Below are the code and all the weights of a small trained network. Each question names an input and a class and asks about switching units off, where a switched-off unit gives its printed mean instead of its output.

import numpy as np


def w(rows, s, z=0):
    codes = np.array(rows[::2]) - 128.0
    scale = np.full(codes.shape[1], s)
    scale[-1] = z or s
    return codes * scale


def f(y):
    return np.maximum(y, 0)


def log_softmax(a):
    a = a - a.max(-1, keepdims=True)
    return a - np.log(np.exp(a).sum(-1, keepdims=True))


def net(x, mask):
    res = np.array(x, float).reshape(1, 6) / 4 @ E
    y = f(res @ A[0][:, :-1].T + A[0][:, -1])
    res = res + np.where(mask, y, B[0][:, -1]) @ B[0][:, :-1]
    return log_softmax(res[-1] @ U[:, :-1].T + U[:, -1])


A, B = {}, {}
E = w([
[241,199,48,138,157,154,35],'x0',
[115,113,105,114,112,156,116],'x1',
[160,158,126,254,10,178,190],'x2',
[125,113,115,126,128,147,126],'x3',
[121,149,136,119,105,107,116],'x4',
[116,211,149,24,132,200,207],'x5',
],0.013)
A[0] = w([
[93,142,159,212,34,192,203,147],'N0',
[15,7,214,96,80,83,246,5],'N1',
[37,107,112,70,226,95,69,91],'N2',
[64,179,162,64,136,174,229,46],'N3',
[48,99,146,45,199,94,123,111],'N4',
[52,25,135,208,120,53,67,1],'N5',
[161,249,64,111,173,160,130,36],'N6',
],0.011,0.004)
B[0] = w([
[78,194,124,193,123,83,171,217],'N0',
[193,46,55,105,101,74,79,255],'N1',
[83,159,81,149,117,115,167,204],'N2',
[158,130,231,90,129,203,97,203],'N3',
[87,203,121,175,154,100,178,208],'N4',
[116,87,250,118,169,203,96,202],'N5',
[131,105,90,86,137,159,93,177],'N6',
],0.014,0.028)
U = w([
[51,190,93,208,154,85,249,141],'0',
[243,96,24,119,159,101,36,230],'1',
[112,127,255,83,171,231,122,3],'2',
],0.0093,0.0035)

Each question gives the input, the list of numbers given to net, and the class t.
The units are the neurons (one row each of A and B). Each row of codes is followed by its name. A weight is (code - 128) times the scale printed after its matrix; where a second scale follows, it is the last column's (A, B and U).
mask holds one flag per neuron, in row order. A switched-off neuron (its flag False) gives its mean, the last column of its row in B, instead of its output. The means were averaged over made-up inputs and are rounded, as every weight is.
A unit's drop is (log p(t) with every unit on - log p(t) with that unit switched off) / (log p(t) with every unit on - log p(t) with every unit switched off).
The circuit of an input: a set's keep is (log p(t) with only the set's units on - log p(t) with every unit switched off) / (log p(t) with every unit on - log p(t) with every unit switched off). Starting from all 7 units, units are removed one at a time, each time the one whose removal leaves the highest keep (on an exact tie, the one counted first), for as long as the keep stays at least 0.8.
units of the circuit, in order: the units of the circuit, biggest drop first
top k neurons: the k neurons with the biggest drops, biggest first
drop when u is switched off: that unit's drop, to one decimal
input [-7,-5,-8,-8,-8,1], class 0: top 2 neurons	(N4, N2)
input [-5,3,0,-4,-1,-7], class 2: units of the circuit, in order	(N5)
input [-5,-5,-5,8,8,3], class 0: top 4 neurons	(N4, N2, N6, N5)
input [-8,-2,-8,2,-2,-3], class 0: top 2 neurons	(N4, N2)
input [3,1,3,6,-6,-4], class 2: units of the circuit, in order	(N1, N4)
input [-3,-8,-1,5,-8,-1], class 1: units of the circuit, in order	(N0, N3)
input [0,-2,0,8,-2,-2], class 2: top 3 neurons	(N1, N0, N4)
input [-6,-3,-5,-4,0,4], class 1: top 2 neurons	(N1, N0)
input [7,3,8,-3,1,-7], class 0: top 2 neurons	(N1, N3)
input [-5,7,6,-3,-2,7], class 2: top 2 neurons	(N3, N4)
input [1,-3,-5,-1,6,-5], class 0: top 3 neurons	(N3, N2, N1)
input [-4,-7,1,-1,-1,2], class 1: top 2 neurons	(N1, N5)
input [0,-4,-2,7,2,2], class 0: top 4 neurons	(N1, N5, N3, N6)
input [-4,-3,2,-8,5,0], class 1: top 2 neurons	(N1, N4)
input [-7,4,-4,-6,-2,0], class 1: units of the circuit, in order	(N1)
input [-6,-6,-8,-1,-8,4], class 0: top 2 neurons	(N4, N2)
input [5,-2,7,-6,-8,-8], class 2: top 2 neurons	(N5, N1)
input [0,-1,-4,6,4,-2], class 0: top 2 neurons	(N1, N3)
input [-4,4,2,0,5,-3], class 1: top 3 neurons	(N1, N3, N4)
input [0,-1,-8,1,-7,3], class 0: drop when N2 is switched off	0.0
input [3,-2,-3,8,-7,-7], class 2: drop when N1 is switched off	0.6
input [-4,2,0,-3,2,-6], class 2: drop when N5 is switched off	4.4
input [-1,-3,0,-4,-1,3], class 2: drop when N2 is switched off	0.1
